Below are the code and all the weights of a small trained network. Each question names an input and a class and asks about switching units off, where a switched-off unit gives its printed mean instead of its output.

import numpy as np


def w(rows, s, z=0):
    codes = np.array(rows[::2]) - 128.0
    scale = np.full(codes.shape[1], s)
    scale[-1] = z or s
    return codes * scale


def f(y):
    return y / 2 * (1 + np.tanh(0.7978845608 * (y + 0.044715 * y**3)))


def log_softmax(a):
    a = a - a.max(-1, keepdims=True)
    return a - np.log(np.exp(a).sum(-1, keepdims=True))


def net(x, mask):
    res = np.array(x, float).reshape(1, 8) / 4 @ E
    y = f(res @ A[0][:, :-1].T + A[0][:, -1])
    res = res + np.where(mask, y, B[0][:, -1]) @ B[0][:, :-1]
    return log_softmax(res[-1] @ U[:, :-1].T + U[:, -1])


A, B = {}, {}
E = w([
[113,140,217],'x0',
[103,59,191],'x1',
[21,34,90],'x2',
[136,107,167],'x3',
[2,158,232],'x4',
[208,151,183],'x5',
[203,129,178],'x6',
[197,107,155],'x7',
],0.0069)
A[0] = w([
[62,126,82,108],'N0',
[133,128,98,162],'N1',
[159,160,57,33],'N2',
[92,70,161,104],'N3',
[96,223,152,186],'N4',
[190,118,73,89],'N5',
[223,117,108,214],'N6',
[111,150,202,253],'N7',
[162,76,128,206],'N8',
[102,121,175,44],'N9',
[139,206,131,138],'N10',
[187,152,105,125],'N11',
[31,102,202,183],'N12',
[152,101,139,235],'N13',
[135,252,155,110],'N14',
[112,54,174,157],'N15',
[98,92,94,202],'N16',
],0.011,0.0032)
B[0] = w([
[64,36,26,192],'N0',
[86,30,138,151],'N1',
[139,132,96,177],'N2',
[113,182,58,168],'N3',
[156,196,153,191],'N4',
[106,76,113,200],'N5',
[153,75,135,253],'N6',
[151,172,171,216],'N7',
[101,19,254,179],'N8',
[110,117,128,145],'N9',
[207,119,85,167],'N10',
[133,18,73,192],'N11',
[78,210,121,249],'N12',
[124,83,233,174],'N13',
[165,129,106,194],'N14',
[115,217,140,181],'N15',
[6,162,160,184],'N16',
],0.0057,0.0072)
U = w([
[56,93,132,208],'0',
[167,180,55,12],'1',
[95,164,156,159],'2',
[61,87,218,48],'3',
[100,228,143,255],'4',
[1,136,117,60],'5',
[54,204,177,98],'6',
],0.013,0.0055)

Each question gives the input, the list of numbers given to net, and the class t.
The units are the neurons (one row each of A and B). Each row of codes is followed by its name. A weight is (code - 128) times the scale printed after its matrix; where a second scale follows, it is the last column's (A, B and U).
mask holds one flag per neuron, in row order. A switched-off neuron (its flag False) gives its mean, the last column of its row in B, instead of its output. The means were averaged over made-up inputs and are rounded, as every weight is.
A unit's drop is (log p(t) with every unit on - log p(t) with that unit switched off) / (log p(t) with every unit on - log p(t) with every unit switched off).
The circuit of an input: a set's keep is (log p(t) with only the set's units on - log p(t) with every unit switched off) / (log p(t) with every unit on - log p(t) with every unit switched off). Starting from the 12 units with the biggest drops (on a tie, the unit counted first), units are removed one at a time, each time the one whose removal leaves the highest keep (on an exact tie, the one counted first), for as long as the keep stays at least 0.8.
units of the circuit, in order: the units of the circuit, biggest drop first
most important unit: the unit with the biggest drop
k most important neurons: the k neurons with the biggest drops, biggest first
drop when u is switched off: that unit's drop, to one decimal
input [0,8,5,7,-8,2,-2,-3], class 3: units of the circuit, in order	(N8 N13)
input [6,3,8,-3,1,-2,-3,8], class 6: units of the circuit, in order	(N15 N12)
input [2,-1,7,3,7,4,-7,6], class 6: units of the circuit, in order	(N12 N15)
input [0,4,-8,5,-8,7,2,-5], class 3: units of the circuit, in order	(N8 N13 N6)
input [-6,7,-4,8,-7,3,-6,4], class 3: units of the circuit, in order	(N8 N13)
input [8,-3,5,8,2,-6,-7,6], class 6: 2 most important neurons	(N12 N15)
input [8,-3,-5,4,-4,5,4,-8], class 1: 2 most important neurons	(N10 N14)
input [3,4,3,-2,-8,2,0,-4], class 3: 2 most important neurons	(N8 N0)
input [7,-1,8,3,1,4,4,8], class 6: most important unit	N15
input [-7,7,-5,2,2,5,5,2], class 3: drop when N6 is switched off	0.1
input [2,1,4,0,6,-2,8,2], class 6: drop when N12 is switched off	0.1
input [-4,-7,-2,-3,-8,-4,6,7], class 0: drop when N16 is switched off	-0.1
input [6,4,-2,-7,-7,1,0,-5], class 3: drop when N3 is switched off	0.2
input [7,-4,-3,-4,1,1,3,-2], class 1: most important neuron	(N10)
